Below are the code and all the weights of a small trained network. Each question names an input and a target symbol and asks about switching units off, where a switched-off unit gives its printed mean instead of its output.

import numpy as np


def w(rows, s, z=0):
    codes = np.array(rows[::2]) - 128.0
    scale = np.full(codes.shape[1], s)
    scale[-1] = z or s
    return codes * scale


def f(y):
    return np.maximum(y, 0)


def softmax(a):
    e = np.exp(a - a.max(-1, keepdims=True))
    return e / e.sum(-1, keepdims=True)


def log_softmax(a):
    a = a - a.max(-1, keepdims=True)
    return a - np.log(np.exp(a).sum(-1, keepdims=True))


def net(x, mask):
    ids = ['ΔΘΞΨΩαγεζη'.index(c) for c in x.split()]
    T = len(ids)
    res = E[ids] + P[:T]
    q, k, v = (res @ M[0].T for M in (Q, K, V))
    z = softmax(np.where(np.tri(T) > 0, q @ k.T / 2**0.5, -1e9)) @ v
    res = res + np.where(mask[0], z, O[0][:, -1]) @ O[0][:, :-1]
    y = f(res @ A[0][:, :-1].T + A[0][:, -1])
    res = res + np.where(mask[1:13], y, B[0][:, -1]) @ B[0][:, :-1]
    return log_softmax(res[-1] @ U[:, :-1].T + U[:, -1])


Q, K, V, O, A, B = {}, {}, {}, {}, {}, {}
E = w([
[117,87,58,163,227],'Δ',
[157,155,154,116,103],'Θ',
[160,146,143,113,105],'Ξ',
[122,135,155,140,169],'Ψ',
[128,157,79,128,118],'Ω',
[177,168,109,75,83],'α',
[183,143,168,92,67],'γ',
[54,196,203,152,116],'ε',
[188,188,105,7,77],'ζ',
[140,154,137,125,121],'η',
],0.019)
P = w([
[74,178,124,170,65],'0',
[150,211,126,116,193],'1',
[212,74,116,195,180],'2',
[52,129,189,121,94],'3',
[111,255,123,104,196],'4',
[220,75,115,198,178],'5',
[61,92,167,73,68],'6',
[152,242,128,101,196],'7',
[224,85,133,208,167],'8',
[53,38,164,60,78],'9',
[156,254,110,94,187],'10',
[233,93,152,211,149],'11',
[57,65,124,62,98],'12',
],0.014)
Q[0] = w([
[142,9,143,137,84],'H0',
[161,89,168,107,132],'H0',
],0.014)
K[0] = w([
[235,254,116,243,176],'H0',
[233,201,81,118,117],'H0',
],0.0098)
V[0] = w([
[108,100,194,172,107],'H0',
[138,90,105,147,2],'H0',
],0.0087)
O[0] = w([
[249,79,162,222,4,70],'H0',
[3,212,166,207,89,2],'H0',
],0.0066,0.0045)
A[0] = w([
[164,107,161,78,76,253],'N0',
[97,223,134,78,160,98],'N1',
[75,97,96,100,142,64],'N2',
[123,146,58,227,104,174],'N3',
[164,150,92,101,168,87],'N4',
[58,83,242,113,178,214],'N5',
[243,93,146,133,161,223],'N6',
[191,61,165,191,141,51],'N7',
[105,145,92,184,148,98],'N8',
[250,168,77,165,150,57],'N9',
[213,138,133,255,158,172],'N10',
[178,80,121,215,157,255],'N11',
],0.01,0.0057)
B[0] = w([
[78,131,69,247,135,185],'N0',
[183,12,96,184,155,181],'N1',
[56,116,135,109,116,151],'N2',
[211,113,135,130,38,162],'N3',
[114,126,180,146,206,187],'N4',
[131,151,62,114,100,177],'N5',
[44,166,178,86,135,248],'N6',
[12,1,90,214,134,164],'N7',
[166,128,155,183,133,151],'N8',
[136,99,173,27,178,210],'N9',
[181,136,132,107,53,213],'N10',
[102,162,133,138,21,224],'N11',
],0.0083,0.013)
U = w([
[118,18,227,157,134,114],'Δ',
[138,119,138,132,129,59],'Θ',
[122,88,143,206,179,81],'Ξ',
[133,92,144,177,171,87],'Ψ',
[165,131,124,7,42,25],'Ω',
[115,254,162,41,129,129],'α',
[31,152,45,158,179,156],'γ',
[106,142,46,144,51,254],'ε',
[112,166,176,113,242,91],'ζ',
[151,109,133,138,128,88],'η',
],0.0079,0.0042)

Each question gives the input, a string of symbols that net reads in full, and the target symbol t.
The units are the heads (2 rows each of Q, K, V and O) and the neurons (one row each of A and B). Each row of codes is followed by its name. A weight is (code - 128) times the scale printed after its matrix; where a second scale follows, it is the last column's (O, A, B and U).
mask holds one flag per unit, heads first, then neurons. A switched-off unit (its flag False) gives its mean, the last column of its rows in O or B, instead of its output. The means were averaged over made-up inputs and are rounded, as every weight is.
A unit's drop is (log p(t) with every unit on - log p(t) with that unit switched off) / (log p(t) with every unit on - log p(t) with every unit switched off).
The circuit of an input: a set's keep is (log p(t) with only the set's units on - log p(t) with every unit switched off) / (log p(t) with every unit on - log p(t) with every unit switched off). Starting from the 12 units with the biggest drops (on a tie, the unit counted first), units are removed one at a time, each time the one whose removal leaves the highest keep (on an exact tie, the one counted first), for as long as the keep stays at least 0.8.
units of the circuit, in order: the units of the circuit, biggest drop first
unit that matters most: the unit with the biggest drop
k most important neurons: the k neurons with the biggest drops, biggest first
drop of u: that unit's drop, to one decimal
input Δ Ψ Δ Δ Δ Θ Δ Δ α ζ ε, target γ: units of the circuit, in order => (H0, N1)
input Ω α Ω α Δ Δ α γ Ψ ζ, target ε: units of the circuit, in order => (N0)
input Ω α Δ ζ Ω γ Δ Δ γ γ Ξ, target ε: units of the circuit, in order => (H0, N6)
input Δ Δ Δ Δ Δ, target ζ: units of the circuit, in order => (N4, H0, N9)
input ζ Δ ζ α Θ η, target α: 2 most important neurons => (N1, N6)
input Θ Δ α Ω ζ Δ Ω Ψ Δ Δ η Ω ε, target ε: units of the circuit, in order => (N5, N9)
input α Ξ Δ Ψ Δ ζ Δ Ξ Ω, target Ω: units of the circuit, in order => (N10, N9, N3)
input Δ α Ω Δ Ψ Ω Δ ζ Ξ Ψ α Ξ, target α: units of the circuit, in order => (N1, N6)
input Δ γ ζ Ψ α Δ ζ Ξ Δ Ξ, target γ: 3 most important neurons => (N0, N10, N11)
input γ Δ Δ Ψ α ε γ Δ α ε, target γ: 2 most important neurons => (N10, N11)
input η Ξ Ξ Θ Ξ Δ Δ Δ η Δ Δ, target ζ: units of the circuit, in order => (N4, N9)
input Δ Δ α, target α: 3 most important neurons => (N1, N6, N7)
input ε Ψ Δ Δ Δ Ξ α Δ Θ γ Δ, target ε: units of the circuit, in order => (H0, N3)
input Δ Ξ Δ ζ Ξ Δ Δ Ω, target ζ: unit that matters most => N11
input Δ α Θ Δ Δ γ Δ α Δ η Ω Ξ η, target γ: 2 most important neurons => (N10, N11)
input Δ Θ γ γ Ψ, target ε: 2 most important neurons => (N9, N4)
input α α η Θ, target ε: units of the circuit, in order => (N5, N9)
input Δ γ Δ, target Δ: 2 most important neurons => (N7, N9)
input Δ γ Ψ Ξ, target ε: 2 most important neurons => (N9, N4)
input Ψ Θ α Δ Θ α Δ η Δ ζ Ψ Ξ Ψ, target γ: unit that matters most => N10
input Ψ Δ α Δ Θ α Δ Ψ η ζ η Δ Θ, target γ: 2 most important neurons => (N0, N10)
input Δ α Ψ Ξ Δ Ω ζ Θ Ψ α, target γ: 4 most important neurons => (N0, N10, N11, N3)
input α Ξ Ω ζ Θ Ω ε ζ Δ Δ, target γ: drop of H0 => 0.2
input Ω Ψ Ξ η, target ε: drop of N5 => 0.3
input Δ Δ ε ζ, target ε: drop of N10 => -0.1
input ζ Δ γ Δ α α α Δ Ω Δ Θ, target ζ: drop of N9 => 0.1
input ζ Δ α Δ α ζ α Ψ ε γ, target ε: units of the circuit, in order => (N0)
